[-0.27  1.80  1.08 -0.89 -0.10 -0.79  0.21  0.17 -1.11  0.74  0.64  0.36
  2.11 -0.14  0.13  0.13 -0.56 -0.41 -0.16 -0.85 -0.12  0.57 -0.20 -1.21
 -0.10  0.87  1.63  0.14 -0.14  0.59 -0.05 -0.53  2.09  3.24  0.56  0.36
 -0.38 -0.03]
A/G
[-1.43 -0.79  0.34  0.42  0.29 -0.31  1.17  0.23  0.40 -2.05  1.31  0.04
 -0.53 -2.89  0.62  1.25  0.11 -0.27 -0.74  0.03  0.25  0.51 -0.72  0.14
  0.06  0.43  0.92 -0.77 -0.82 -1.34  0.87 -1.16 -0.72 -3.16 -0.13 -0.59
 -0.08 -0.74]
F/T
[-0.39  1.44  1.18  0.29 -0.19 -1.10  0.56  0.32 -0.63  0.14  1.21  0.38
  2.14  1.59 -0.63 -0.06  0.45  0.60  0.11 -0.79  0.08  0.12  0.72 -0.54
  0.26  0.57  0.12  0.04 -0.34  0.03 -0.59  0.45  2.17  2.22  0.19  0.01
  0.44  0.70]
A/G
[-0.46  1.65  0.44 -0.21  0.19 -0.80 -0.12 -0.52 -0.86  1.03 -0.05  0.54
  0.17 -0.72 -0.13  0.51 -0.59  0.42  0.29  0.03 -0.48 -0.23  0.51 -0.75
 -0.57 -0.49  1.36 -0.96  0.09  0.05 -0.53 -0.54  0.45  0.73 -0.12 -0.08
 -1.00 -0.21]
J/S
[-0.80  3.15  2.58 -0.86  1.25 -0.98 -1.07 -1.00 -1.60  2.77 -0.62  0.91
  0.69  0.05 -1.03  0.52 -1.34  0.12 -0.07 -0.21 -0.63 -0.28  0.46 -1.17
 -0.57 -1.06  2.36 -1.11  0.24  0.92 -0.30 -0.75  0.75  2.01 -0.18 -0.13
 -3.15 -1.72]
J/S
[-2.10  3.23  1.89 -0.56 -0.21 -1.01  0.71 -0.84 -1.36  2.88  1.14  0.05
  0.50  2.04 -1.98 -0.32 -0.81 -0.23  0.38  0.01 -0.63 -0.67 -0.31 -1.70
 -0.79 -1.26  1.41 -0.02 -0.06  1.12 -0.32 -0.94  2.64  3.69  0.65  0.06
 -0.91 -0.81]
D/B
[ 0.35  1.04 -0.42 -0.09  0.29 -1.04 -0.75  0.32 -0.56  0.91 -0.91  0.35
  0.13 -1.21 -0.34  0.35 -0.56  0.66  0.02  0.77 -0.68  0.31  1.19 -0.27
 -0.41 -0.27  1.21 -1.56 -0.35  0.30 -0.70 -0.21 -0.41 -0.38 -0.60 -0.27
 -1.92 -0.50]
J/S
[-3.31  6.45  5.15 -2.07 -1.31 -1.81 -0.05 -1.90 -3.60  5.17  1.70  0.51
  3.02  3.45 -2.26 -0.75 -0.86 -1.62  1.35 -1.95  0.47 -0.95 -1.24 -4.09
 -0.58 -1.12  3.22  0.58  0.79  2.37 -0.69 -2.74  5.12  8.07  1.72  0.17
 -1.86 -1.68]
A/G
[-0.96  2.42  1.35 -1.01  0.74 -1.01 -0.60 -0.81 -1.54  2.02 -0.50  0.65
  0.96  0.11 -0.74  0.10 -1.05 -0.41  0.41 -0.53 -0.28 -0.32  0.45 -1.47
 -0.19 -0.49  1.71 -0.71  0.21  0.99 -0.31 -1.21  0.37  1.56  0.11 -0.42
 -2.11 -2.23]
J/S
[-0.14  1.78  0.01 -0.43  0.26 -0.80 -1.27 -0.44 -0.99  0.77 -0.74  0.15
  0.48 -1.20 -0.37  0.13 -0.26  0.35  0.02 -0.39 -0.61  0.16  0.05 -0.36
  0.18 -0.32  2.24 -0.81 -0.09  0.18  0.11 -1.04 -0.16  0.38 -0.06  0.06
 -1.86 -0.62]
J/H
[-1.04  2.39  1.44 -0.70  0.14 -1.31 -0.73 -0.41 -1.32  1.53 -0.54 -0.12
  0.34 -0.76 -0.70  0.61 -0.73  0.09  0.25 -0.03 -0.31 -0.39  0.22 -1.08
 -0.37 -0.89  2.01 -1.18 -0.02  0.40 -0.20 -1.05  0.12  1.06 -0.34 -0.36
 -2.44 -1.32]
J/S
[ 0.48 -3.54 -1.76  1.53 -0.07  0.38 -0.22  0.88  1.69 -3.04 -0.29 -0.13
 -1.51 -2.72  1.38  0.33  0.67 -0.11 -0.92  0.55  0.25  0.55 -0.23  1.60
  0.73  0.78 -1.21 -0.65 -1.03 -1.46  1.18  0.32 -2.73 -6.01 -1.14 -0.09
  0.70 -0.35]
F/V
[-0.12  1.48  1.40  0.06  0.30 -1.18 -0.42 -0.44 -1.13  1.60 -0.32  0.95
  0.94  0.34 -0.76  0.03  0.05  0.06  0.17 -0.15 -0.37  0.15  0.98 -0.90
 -0.51 -0.28  1.03 -0.84 -0.21  0.83 -0.41 -0.04  0.59  1.88 -0.36 -0.29
 -1.66 -1.27]
J/S

[-0.59 -1.30  1.27  0.58 -0.07 -0.19 -0.24 -0.36  0.28 -1.58  0.42 -0.75
 -1.95 -0.14 -0.44 -0.59  0.05  0.83  0.72  0.65  0.52  0.45  0.65 -0.17
 -2.29  0.49 -0.36 -0.13 -1.53  1.18 -0.17  0.92  0.26 -0.64 -0.48 -1.26
  0.25  0.36]
<36>/(78)
[ 1.33  0.47  0.52  0.66  0.99 -0.87  0.08  0.16  0.36 -0.22  0.73  1.84
  0.17  0.24  1.58 -0.39  0.00 -0.80  0.25 -0.10 -2.05  0.02 -2.93 -0.37
  3.52 -1.31  2.45 -0.27 -1.00 -1.53  0.32 -0.07  2.04 -0.23 -0.31 -0.38
 -0.23 -0.43]
<35>/(81)
[ 1.87  0.17  1.11  0.59  0.71  0.14  0.40  2.10  0.05  0.25 -0.86  1.19
  0.79 -2.79 -1.11 -1.27  0.96  0.46 -0.66 -0.70 -1.18 -0.11  0.33 -1.11
  1.03  0.29 -1.19  0.94 -0.08  1.65 -0.20 -0.26  2.07  0.12 -0.83 -0.79
  0.08 -0.08]
<35>/(81)
[-1.09 -0.64  0.23  0.30  0.85 -0.06 -0.14 -0.86  0.25 -2.14  1.55 -0.38
 -4.97  1.93  0.04 -0.70  0.28  0.18  0.63  0.03  0.12  0.39  1.06 -0.29
 -0.82 -1.93  0.12 -0.20 -0.38  0.33  0.48  1.30 -0.28  0.05  0.34 -0.25
  0.24  0.20]
<36>/(87)
[-0.54 -1.08  2.04  0.37  0.91 -0.58 -0.41 -2.30  0.32 -2.40  2.67 -0.35
 -4.97 -1.97 -0.13 -2.12 -0.13  0.66  0.71  0.57 -1.30  1.40  1.25 -0.63
 -1.07 -1.39  0.75  0.37 -0.31  0.99 -0.07  1.26  0.18 -0.36  0.17 -0.07
 -0.08  0.04]
<36>/(78)
[ 0.02  0.04 -0.40  0.43  0.37 -0.42  0.29 -0.65  0.43 -1.51  0.34 -0.71
 -2.81  0.31 -0.30 -0.17  0.65 -0.47  0.12  0.56  1.79  1.30  1.06 -0.36
 -1.40 -1.01 -0.02 -0.98 -1.63 -0.32  0.38  0.32  0.82 -0.07  0.23  0.68
 -0.14 -0.13]
<36>/(87)
[ 2.24  0.61  0.28 -0.48  0.19  0.34 -0.73 -0.13 -0.25  0.40 -0.78  1.22
 -1.37 -2.21 -2.85 -1.56 -1.19  0.57  0.02 -0.38 -2.45  0.11  1.05 -0.38
  0.98  0.68 -0.46  0.38  0.89  1.13 -0.78 -0.05  0.41  0.01 -0.46 -0.82
  0.25  0.03]
<35>/(81)
[ 0.35 -0.12  0.51  0.11  1.14  0.08 -0.08 -0.99  0.65 -1.49 -0.32  0.15
 -3.28  2.43 -0.04 -0.69 -1.57 -0.36  0.40  0.04 -0.11  1.32  1.64 -1.24
 -0.37 -0.71  0.77  1.75 -0.97 -0.20  0.47  0.21  0.98  0.21  0.00  0.36
 -0.05 -0.06]
<36>/(87)
[ 0.17  0.50  1.52 -0.83  1.12  0.39  0.60  0.57 -0.66 -0.61  0.51  1.03
  1.12 -2.18 -0.34 -1.28  1.40 -0.05  0.37 -1.08 -0.93 -0.57 -0.56 -2.09
  0.89  1.21 -0.46 -0.89  0.83  2.31 -0.35  0.08  0.46 -0.40 -0.88 -0.42
 -0.55 -0.48]
<35>/(86)
[ 0.94  0.65  0.10 -0.15  0.80  0.16  0.17  0.93 -0.01  0.92 -0.79  0.22
 -1.02 -0.16 -4.14 -0.58 -0.07 -0.41  0.04 -0.48 -0.70 -0.05  0.68  0.04
  1.19  0.06 -1.17 -1.16 -0.78  0.16 -0.16 -0.20  0.85 -0.11 -0.37 -0.42
  0.05  0.52]
<35>/(81)
[ 1.91  0.96  1.75 -0.73  0.17 -0.50  1.66 -1.07  0.43 -0.72 -0.13  1.09
 -3.71 -3.30 -2.46 -0.43 -1.00  0.36  0.35 -0.11 -4.64  0.26  1.30  0.14
  1.49 -0.03 -0.18  0.79  0.45  1.21 -0.33  0.55  1.29  0.40  0.05 -0.41
  1.12  0.57]
<35>/(86)
[ 1.75  1.14  0.81 -1.11  0.56 -0.12  1.01 -0.63 -0.13 -0.25  1.01  2.31
 -1.64 -2.97 -3.27 -0.22  0.94  0.14 -0.13 -0.53 -1.91  0.32  1.63 -0.09
  2.05 -0.65 -0.41 -0.38  2.32  0.74 -0.50  0.68  1.39  0.62 -0.56 -0.50
  0.32  0.32]
<35>/(86)
[ 2.04  1.02  1.87 -2.29 -0.77 -0.37 -1.32 -0.46  0.09 -0.19 -0.78  1.71
 -4.97 -0.58 -3.89 -2.27 -0.35  0.02  0.21 -0.28 -2.62  0.22  0.68 -0.24
  0.43 -0.51 -0.67 -0.18 -0.32  1.38 -0.82  0.06  0.42 -0.80 -1.11 -1.04
  0.01  0.07]
<35>/(81)
[-0.24 -0.94  1.32 -0.96 -0.50  0.32 -0.19 -0.82  0.48 -0.67  0.26 -1.34
 -2.40 -0.09 -3.07 -1.55 -1.47  0.07  0.57 -0.41  0.96  0.56  1.18 -0.07
 -1.84 -0.36 -1.99  1.49 -2.10  1.16  0.23  0.16 -0.95  0.23  0.45  0.17
  0.49 -0.13]
<36>/(78)
[ 0.44  0.22  0.84 -0.06  0.33  0.23  0.58  0.36  0.13  0.53 -0.46  0.79
  0.60 -1.26  0.08 -0.23  0.16  0.30 -0.03 -0.68 -0.51 -0.21  0.85 -0.10
  0.92 -0.13  0.08  0.66  0.12  0.60 -0.17 -0.15  0.69  0.71 -0.21 -0.10
  0.07  0.01]
<35>/(86)
[-0.07 -0.79 -0.46  1.28  0.59 -0.29  0.16 -0.66  0.09 -1.60  0.06 -1.01
 -0.78  1.58  0.92  0.79 -1.29 -0.10  0.51 -0.31 -0.44 -0.28  0.21  0.88
 -0.24  0.04  1.18 -0.25 -0.16 -1.11 -0.10  0.45 -0.25  0.26  0.55  0.48
 -0.31 -0.19]
<36>/(78)
[ 3.10  0.08  0.77 -0.47  0.54 -0.90 -0.10  0.65 -0.12 -2.44 -2.19 -1.84
 -2.87  0.55 -3.29 -3.06 -2.94 -0.10  0.02  0.38 -0.85 -0.52  1.86 -0.18
 -2.03  1.10 -0.87 -1.15 -1.83  1.30 -0.52 -0.14 -0.13 -0.79 -0.10 -0.35
 -0.38  0.42]
<36>/(78)
[ 0.26  0.39  0.88  0.25  0.96  0.31  0.70 -0.18 -0.57 -0.40  0.91  0.99
 -2.32  0.56 -0.29  0.49 -0.49 -0.24 -0.49 -0.60 -3.43  0.60 -0.39  0.11
  1.69 -0.80  0.03  0.55  1.56  0.44  0.13 -0.35  1.25  0.43 -0.17 -0.10
  0.06  0.10]
<35>/(86)
[ 0.43 -1.44  1.27  0.80  0.98 -0.19  0.21 -0.79 -0.09 -2.25  0.40 -0.76
  0.36 -1.28  0.55 -1.05 -1.46 -0.12  0.61  0.50  0.23  0.24  0.15 -0.63
 -0.73 -0.17  1.25 -0.30  0.75  0.09 -0.16  0.72  0.61 -0.68 -0.49 -0.11
 -0.28 -0.06]
<36>/(78)
[ 1.50 -0.36  1.29 -0.48  0.28 -0.05 -0.88  1.40  0.30 -0.31 -0.97  0.91
 -2.69  0.82 -3.58 -1.80 -2.22  0.26  0.16 -0.43 -2.11 -1.71  0.30 -0.65
  0.65  1.72  0.36  0.25  0.64 -0.35 -0.65 -0.55  1.29 -0.59 -0.78 -1.81
 -0.10  0.80]
<35>/(81)
[ 0.32 -0.56  1.09 -0.12  0.56  0.14  0.46 -0.37  0.15 -0.84  0.56 -0.86
 -4.14  1.24 -1.88  0.24 -1.63  0.02  0.17  1.08 -0.59  0.32  2.00  0.45
 -2.44  1.06 -1.20 -0.38  0.95  0.21  0.36 -0.11  0.49  0.14  0.23  0.10
 -0.05  0.31]
<36>/(87)
[ 2.19  0.90  1.82 -0.54 -0.35  0.17 -0.38  0.49 -0.03  1.57 -0.43  1.80
 -0.72 -0.58 -0.82  0.54  0.07  0.22 -0.48 -0.14 -1.54 -1.10 -0.49 -0.90
  1.23  1.44 -0.16 -0.56  1.02  0.35 -0.23  0.19  0.60  0.54 -0.53 -0.85
  0.02  0.45]
<35>/(81)
[ 0.16 -0.51  1.67  0.04  0.74  0.41  0.37 -0.98 -0.26 -1.18  0.84  0.44
  0.58 -1.67 -2.02  0.18  1.23  0.42  0.47 -0.43 -0.88  0.03  0.75  0.21
  1.07 -0.55 -0.42  0.29  0.72  2.18 -0.71  0.67  0.67  0.05 -0.31 -0.94
  0.35  0.26]
<35>/(86)
[-0.15  0.31  0.91 -0.64 -0.32  0.49  0.86 -0.59  0.31  0.49  1.19  1.63
 -0.06 -4.97  0.99 -0.49  0.81  0.45 -0.48 -0.64 -1.76  0.35 -0.69  0.66
  2.88 -1.87  0.08  0.96  0.84  0.71 -0.07  0.44  1.10  0.34  0.04 -0.26
  1.01 -0.14]
<35>/(81)
[ 1.63  0.78  0.86  0.92  0.25  0.17  0.03  0.55  0.48  0.39 -0.28  0.34
 -0.24 -3.04 -1.58 -0.20  0.53  0.38 -0.73 -0.34 -1.02  0.61  1.11 -0.35
  0.43  0.42 -0.64 -0.61  0.02  0.22  0.03  0.30  0.85  0.26 -0.15 -0.37
 -0.26 -0.07]
<35>/(86)
[ 0.77  0.28  1.31 -1.26 -0.94 -0.12  0.65 -1.96  0.42 -0.05  0.17  0.34
 -2.05 -0.43 -1.53 -0.15 -0.23  0.03 -0.12  0.29 -2.61  0.70  1.05 -0.03
  0.51 -1.00 -0.10  0.96 -1.20  1.77  0.37  0.25 -0.47  0.32  0.06 -0.57
  0.25 -0.19]
<35>/(86)
[-0.64 -0.03  0.64  0.57  0.50 -1.22  0.76 -1.74  0.24 -0.72  1.90 -0.28
 -0.10 -2.55  0.10  0.75  1.94 -0.09  0.07  0.25  0.83  2.20  0.38  0.12
 -0.03 -1.55 -0.14  0.50 -1.23  0.16  0.76  1.43  0.68  0.40  0.51  0.39
  0.25 -0.69]
<36>/(78)
[-0.18 -0.29  0.21  0.69  0.88 -0.31 -0.06 -0.84  0.06 -1.65  0.55 -1.13
 -2.02  1.25  1.30  0.05 -0.41 -0.51  0.37  0.21 -0.57  0.27 -0.68 -0.48
 -1.10  0.06  0.66 -0.02 -2.24  0.50  0.12  0.76  0.83  0.78  0.16  0.00
  0.02 -0.84]
<36>/(78)
[-0.57 -1.48  1.36 -0.53  0.06 -0.16 -0.45  0.51  0.05  0.81 -0.86  0.41
  0.28  1.61 -1.74 -0.36  0.28  0.02  0.53 -1.04 -0.78 -1.60 -0.96 -0.12
  1.28  0.61 -0.16  0.85 -0.54  1.89 -0.74  0.56  0.31 -0.02 -0.44 -2.62
 -0.06  0.09]
<35>/(81)
[ 0.62  0.52  1.58 -1.11 -0.18  0.13  0.96  0.22  0.02 -0.05  0.26  1.42
 -0.18 -4.06 -1.37 -0.22  1.42  0.38  0.22 -1.01 -2.11  0.31 -0.05 -0.19
  1.69 -0.58 -1.06  0.23  0.45  2.40 -0.70  0.99  1.07  0.12 -0.46 -0.85
  0.45  0.06]
<35>/(86)

[-0.32  1.11  0.18 -0.02 -0.12 -0.39 -1.02  0.08  0.01  0.19  0.52  0.59
  0.38  0.06 -0.29  1.07 -0.22  0.99  1.07 -1.03 -0.04 -0.12  0.07  0.35
 -0.33 -0.09  0.28 -0.72 -0.41 -0.32  1.45  0.06 -1.43 -0.48  1.00 -0.01
  1.28 -0.50]
(14)/bigus
[ 0.03 -0.47 -0.06 -0.14 -0.11  0.27  1.32 -0.40 -0.31 -0.14  0.49 -0.83
 -0.38 -0.12 -0.79 -0.92  0.20 -0.12 -1.32  0.80  0.54  0.93  0.04 -0.48
 -0.12 -0.09  0.20 -1.10 -0.32 -1.08 -0.30 -0.06 -0.04 -0.22 -1.67 -0.05
  0.65  1.12]
(13)/toli
[-0.22 -0.05 -0.07 -0.57 -0.47 -0.48  0.07 -0.05 -0.01  0.09 -0.31  0.19
 -0.17 -0.28  0.21  0.36 -0.36 -0.82 -0.14  1.89 -0.40  0.68 -0.56  0.01
 -0.23 -0.05 -0.46  0.26 -0.23 -0.87 -0.65  0.03  0.79  0.10  0.42  0.77
  0.07  0.34]
(13)/Rimo
[-0.72  0.52  0.19  0.46 -0.50 -0.57 -0.49 -0.51 -0.10  0.07  0.33 -0.49
  0.44  0.71 -1.09  0.90  0.39  0.32  0.96 -0.26 -0.12 -0.54 -0.14  0.26
  0.00  0.33  0.27 -0.86  0.44  0.26  1.37 -0.06 -0.49  0.06  0.42  0.53
  1.47  0.00]
(14)/bigus
[-0.60  0.31  1.31  0.02 -0.71 -0.05 -0.78  0.00  0.08 -0.33  0.91 -0.05
  0.38  1.66 -0.49  1.95 -0.22  0.86  2.30 -1.46  0.17 -0.85  0.70 -0.21
 -0.32  0.74  0.61 -1.03  0.52  0.47  1.19 -0.34 -2.26 -0.15  0.01  1.98
  0.44 -0.15]
(14)/vob
[-0.71  0.33 -0.02 -0.36  0.26 -0.38 -0.63 -0.54 -0.40  0.24  0.33  0.02
  0.16  0.39 -0.29  1.63 -0.39  0.52  1.18 -1.53  0.03 -0.48  0.52  0.31
 -0.80  0.35  0.57 -1.23  0.36 -0.01  1.30 -0.57 -1.83 -0.98  0.73  0.65
  1.28 -0.53]
(14)/nal
[-0.58  0.45 -0.01  0.22 -0.10 -0.49 -0.73 -0.26  0.47 -0.02  0.70 -0.30
 -0.33  0.32 -1.19  1.13  0.25  0.98  0.49 -0.55  0.17 -0.30  0.22  0.01
 -0.34 -0.26  0.57 -1.28  0.49 -0.47  0.98 -0.12 -0.74 -0.13  0.13  0.00
  1.14 -0.89]
(14)/nal
[ 0.06  0.11  0.06 -0.55 -0.22 -0.64  0.45 -1.12  0.13 -0.20 -0.12  0.00
 -0.83 -0.58 -0.38 -0.67 -0.01 -0.44 -1.35  1.95 -0.14  0.97 -0.60  0.09
 -0.13 -0.12 -0.13 -0.34 -0.45 -0.09 -0.45 -0.28  1.73 -0.11 -1.26 -0.10
 -0.09  0.38]
(13)/Rimo
[-0.85  0.67  0.19  0.14 -0.36 -0.70 -0.96 -0.64 -0.36 -0.14  0.28 -0.34
  0.26  1.33 -0.93  1.55 -0.34  2.04  1.10 -1.33  0.26 -0.86 -0.38  0.07
 -0.63  0.41  1.15 -1.81 -0.07 -0.06  2.03 -0.39 -1.53  0.06  0.29  0.41
  1.35 -0.30]
(14)/nal
[-0.61  0.47  0.06  0.11 -0.32 -0.35 -0.47 -0.19 -0.06 -0.21  0.92  0.11
  0.58  1.48 -0.91  1.01  0.44  1.10  0.80 -1.76  0.57 -1.17  0.55 -0.26
  0.01  0.20  0.84 -1.26 -0.01  0.68  1.12 -0.41 -1.96  0.37 -0.78  0.12
  0.49  0.22]
(14)/vob
[-0.78 -0.08 -0.17  0.13 -0.25 -0.10 -0.68 -0.08 -0.40 -0.08  0.40 -0.31
  0.01  1.04 -0.15  2.09 -0.48  0.63  2.23 -1.08  0.60 -0.96  0.29  0.15
 -0.99  0.14  0.65 -0.61  0.19 -0.02  1.64 -0.55 -1.89  0.34  0.71  0.65
  0.22  0.28]
(14)/vob
[ 0.27 -0.43  0.05 -0.01 -0.97  1.23  0.65  0.12  0.15 -0.11  0.14 -0.07
 -0.39 -0.31 -0.38 -0.54 -0.29 -1.53 -1.02  2.09  0.16  0.94 -0.76 -0.15
 -0.53 -0.04 -0.06 -0.25 -0.44 -0.35 -0.34  0.16  1.18 -0.30 -1.25  0.37
  0.14  0.01]
(13)/Rimo
[-1.07  0.41 -0.15  0.00 -0.16 -0.08 -0.88 -0.70 -0.14  0.01  0.38  0.09
  0.25  0.49  0.08  1.61 -0.33  0.56  1.50 -1.40  0.28 -0.51 -0.11  0.21
 -0.86  0.81  0.30 -0.07  0.79  0.21  1.78 -0.36 -1.88  0.12  1.38  0.83
  0.63 -0.23]
(14)/vob
